x =
[[ -1  28  -1 -43  72 -58]
 [-58 -14  30  62  73 -40]
 [ 53  11 -76 -51 -41 -69]]
The 1st entry on the main diagonal: -1
The first entry of the largest entry's row: -58
Report the top-right entry.
-58
The entry directly below the largest entry -> -41
The fourth entry, reading row by row is -43
Report the last entry, reading row by row.
-69
The second entry, reading row by row is 28
Report the entry just left of the largest entry.
62
Report the maximum.
73
